Below are the code and all the weights of a small trained network. Each question names an input and a target symbol and asks about switching units off, where a switched-off unit gives its printed mean instead of its output.

import numpy as np


def w(rows, s, z=0):
    codes = np.array(rows[::2]) - 128.0
    scale = np.full(codes.shape[1], s)
    scale[-1] = z or s
    return codes * scale


def f(y):
    return np.maximum(y, 0)


def softmax(a):
    e = np.exp(a - a.max(-1, keepdims=True))
    return e / e.sum(-1, keepdims=True)


def log_softmax(a):
    a = a - a.max(-1, keepdims=True)
    return a - np.log(np.exp(a).sum(-1, keepdims=True))


def net(x, mask):
    ids = ['βγδεζημξσω'.index(c) for c in x.split()]
    T = len(ids)
    res = E[ids] + P[:T]
    u = 0
    for l in range(3):
        r = res
        for j in range(2):
            rows = slice(4 * j, 4 * j + 4)
            q, k, v = (r @ M[l][rows].T for M in (Q, K, V))
            z = softmax(np.where(np.tri(T) > 0, q @ k.T / 4**0.5, -1e9)) @ v
            o = O[l][rows]
            res = res + np.where(mask[u + j], z, o[:, -1]) @ o[:, :-1]
        u += 2
        y = f(res @ A[l][:, :-1].T + A[l][:, -1])
        res = res + np.where(mask[u : u + 4], y, B[l][:, -1]) @ B[l][:, :-1]
        u += 4
    return log_softmax(res[-1] @ U[:, :-1].T + U[:, -1])


Q, K, V, O, A, B = {}, {}, {}, {}, {}, {}
E = w([
[204,96,244],'β',
[68,94,210],'γ',
[126,124,136],'δ',
[185,71,13],'ε',
[77,105,90],'ζ',
[5,112,171],'η',
[58,185,129],'μ',
[99,31,131],'ξ',
[82,153,65],'σ',
[127,113,136],'ω',
],0.017)
P = w([
[143,111,81],'0',
[175,7,170],'1',
[185,3,138],'2',
[170,24,85],'3',
[180,142,44],'4',
[195,137,93],'5',
[222,146,106],'6',
[222,160,101],'7',
],0.0061)
Q[0] = w([
[188,96,204],'L0H0',
[178,88,109],'L0H0',
[253,200,35],'L0H0',
[140,225,225],'L0H0',
[182,116,104],'L0H1',
[85,255,32],'L0H1',
[149,211,144],'L0H1',
[164,186,109],'L0H1',
],0.0091)
K[0] = w([
[193,136,187],'L0H0',
[205,236,2],'L0H0',
[181,63,49],'L0H0',
[92,180,167],'L0H0',
[108,18,102],'L0H1',
[46,124,236],'L0H1',
[131,175,162],'L0H1',
[77,135,121],'L0H1',
],0.0099)
V[0] = w([
[127,205,179],'L0H0',
[96,131,249],'L0H0',
[117,106,160],'L0H0',
[70,149,153],'L0H0',
[162,97,93],'L0H1',
[205,168,159],'L0H1',
[145,177,119],'L0H1',
[115,124,129],'L0H1',
],0.013)
O[0] = w([
[102,83,52,2],'L0H0',
[135,52,153,127],'L0H0',
[150,83,158,165],'L0H0',
[145,53,115,102],'L0H0',
[74,254,97,203],'L0H1',
[202,50,105,35],'L0H1',
[133,158,84,39],'L0H1',
[113,76,99,135],'L0H1',
],0.0081,0.0087)
A[0] = w([
[220,11,165,44],'L0N0',
[243,240,52,74],'L0N1',
[160,97,53,6],'L0N2',
[200,1,170,254],'L0N3',
],0.0065,0.0017)
B[0] = w([
[134,70,85,203],'L0N0',
[254,66,106,221],'L0N1',
[140,155,183,128],'L0N2',
[72,198,100,254],'L0N3',
],0.0099,0.0053)
Q[1] = w([
[112,173,170],'L1H0',
[140,118,249],'L1H0',
[115,145,138],'L1H0',
[158,142,140],'L1H0',
[131,93,110],'L1H1',
[179,113,73],'L1H1',
[144,151,172],'L1H1',
[147,161,124],'L1H1',
],0.02)
K[1] = w([
[157,85,201],'L1H0',
[84,163,250],'L1H0',
[169,179,151],'L1H0',
[152,120,105],'L1H0',
[88,135,49],'L1H1',
[91,116,118],'L1H1',
[254,34,74],'L1H1',
[181,191,131],'L1H1',
],0.0097)
V[1] = w([
[144,246,82],'L1H0',
[109,102,136],'L1H0',
[95,181,119],'L1H0',
[80,161,81],'L1H0',
[18,147,92],'L1H1',
[155,97,103],'L1H1',
[162,149,117],'L1H1',
[88,84,161],'L1H1',
],0.011)
O[1] = w([
[124,194,199,69],'L1H0',
[68,114,72,154],'L1H0',
[216,186,225,157],'L1H0',
[101,239,125,119],'L1H0',
[249,188,162,2],'L1H1',
[194,223,22,138],'L1H1',
[24,126,166,190],'L1H1',
[155,74,253,39],'L1H1',
],0.0043,0.0051)
A[1] = w([
[11,95,94,254],'L1N0',
[203,253,233,17],'L1N1',
[207,230,2,55],'L1N2',
[220,106,206,114],'L1N3',
],0.0082,0.0013)
B[1] = w([
[153,246,120,254],'L1N0',
[71,185,187,199],'L1N1',
[127,81,241,232],'L1N2',
[2,144,109,177],'L1N3',
],0.0054,0.0091)
Q[2] = w([
[104,110,118],'L2H0',
[73,155,158],'L2H0',
[226,180,192],'L2H0',
[159,131,221],'L2H0',
[113,168,93],'L2H1',
[187,245,124],'L2H1',
[89,48,137],'L2H1',
[53,128,204],'L2H1',
],0.012)
K[2] = w([
[70,206,110],'L2H0',
[138,140,121],'L2H0',
[151,82,224],'L2H0',
[245,156,115],'L2H0',
[206,105,65],'L2H1',
[153,179,111],'L2H1',
[98,58,233],'L2H1',
[35,193,81],'L2H1',
],0.012)
V[2] = w([
[81,57,129],'L2H0',
[244,103,21],'L2H0',
[71,23,141],'L2H0',
[188,254,48],'L2H0',
[149,79,177],'L2H1',
[208,138,143],'L2H1',
[71,128,72],'L2H1',
[118,153,237],'L2H1',
],0.0078)
O[2] = w([
[3,68,172,122],'L2H0',
[42,246,70,2],'L2H0',
[103,90,125,117],'L2H0',
[197,254,117,120],'L2H0',
[240,152,56,107],'L2H1',
[157,141,118,82],'L2H1',
[97,82,133,145],'L2H1',
[184,85,107,196],'L2H1',
],0.0072,0.017)
A[2] = w([
[165,21,83,77],'L2N0',
[147,36,97,128],'L2N1',
[13,193,66,254],'L2N2',
[254,117,159,202],'L2N3',
],0.0073,0.0048)
B[2] = w([
[172,255,159,245],'L2N0',
[40,171,144,243],'L2N1',
[232,92,111,199],'L2N2',
[71,125,34,251],'L2N3',
],0.0071,0.013)
U = w([
[12,163,97,188],'β',
[88,115,51,157],'γ',
[90,201,142,21],'δ',
[201,122,95,170],'ε',
[120,130,114,115],'ζ',
[117,156,136,83],'η',
[191,75,238,142],'μ',
[135,125,132,155],'ξ',
[255,64,175,137],'σ',
[89,149,171,3],'ω',
],0.0075,0.0053)

Each question gives the input, a string of symbols that net reads in full, and the target symbol t.
The units are the heads (4 rows each of Q, K, V and O) and the neurons (one row each of A and B). Each row of codes is followed by its name. A weight is (code - 128) times the scale printed after its matrix; where a second scale follows, it is the last column's (O, A, B and U).
mask holds one flag per unit, layer by layer, with each layer's heads first. A switched-off unit (its flag False) gives its mean, the last column of its rows in O or B, instead of its output. The means were averaged over made-up inputs and are rounded, as every weight is.
A unit's drop is (log p(t) with every unit on - log p(t) with that unit switched off) / (log p(t) with every unit on - log p(t) with every unit switched off).
The circuit of an input: a set's keep is (log p(t) with only the set's units on - log p(t) with every unit switched off) / (log p(t) with every unit on - log p(t) with every unit switched off). Starting from the 12 units with the biggest drops (on a tie, the unit counted first), units are removed one at a time, each time the one whose removal leaves the highest keep (on an exact tie, the one counted first), for as long as the keep stays at least 0.8.
circuit, biggest first: the units of the circuit, biggest drop first
top k neurons: the k neurons with the biggest drops, biggest first
k most important neurons of layer l: the k neurons of layer l with the biggest drops, biggest first
which heads matter: for each layer, one digit per head in row order, 1 if its drop is at least 0.15 and else 0, layers parted by /
input ξ γ ξ σ, target μ: top 2 neurons => [L0N3 L0N1]
input γ δ δ, target β: top 3 neurons => [L0N0 L1N0 L2N1]
input β γ γ, target γ: which heads matter => 11 / 10 / 10
input ξ ξ ξ ξ, target μ: circuit, biggest first => [L1H1 L2H0 L0H0]
input σ ξ ω, target ε: which heads matter => 10 / 11 / 11
input ξ γ ζ η, target μ: circuit, biggest first => [L1H1]
input η ξ ξ σ δ, target μ: which heads matter => 01 / 01 / 10
input ε ξ ξ ξ ξ ξ, target δ: circuit, biggest first => [L0N1 L2H0 L0H0]
input γ γ ξ, target β: circuit, biggest first => [L0H0 L2H0 L2N1]
input ξ ζ β ξ ζ ξ ζ, target μ: top 2 neurons => [L0N3 L0N1]
input ξ ζ ε γ ξ γ γ η, target μ: top 2 neurons => [L1N2 L0N1]
input η ε ξ, target δ: circuit, biggest first => [L0H0 L2H0]
input ζ ζ η γ, target σ: which heads matter => 10 / 11 / 10
input ξ ζ ξ ξ ξ δ, target μ: top 2 neurons => [L1N1 L1N0]
input γ γ ξ ξ β, target β: which heads matter => 10 / 10 / 10
input γ ξ ξ γ, target β: circuit, biggest first => [L0H0 L1H0 L2H0]
input γ ξ δ, target β: 2 most important neurons of layer 1 => [L1N2 L1N3]
input ζ ζ ξ ξ ξ, target σ: which heads matter => 10 / 11 / 11
input γ ξ μ ω, target β: which heads matter => 11 / 10 / 10
input ξ ζ ζ η ω, target μ: which heads matter => 01 / 01 / 10
input ε γ γ ε, target δ: which heads matter => 11 / 11 / 11
input γ ω γ ξ ξ ξ μ, target μ: top 2 neurons => [L2N3 L0N3]
input ξ ω ζ ζ, target μ: which heads matter => 10 / 01 / 10
input ξ ξ ω ξ γ, target μ: 2 most important neurons of layer 0 => [L0N1 L0N0]
input ξ β ξ ξ ξ μ, target μ: most important neuron of layer 2 => [L2N3]
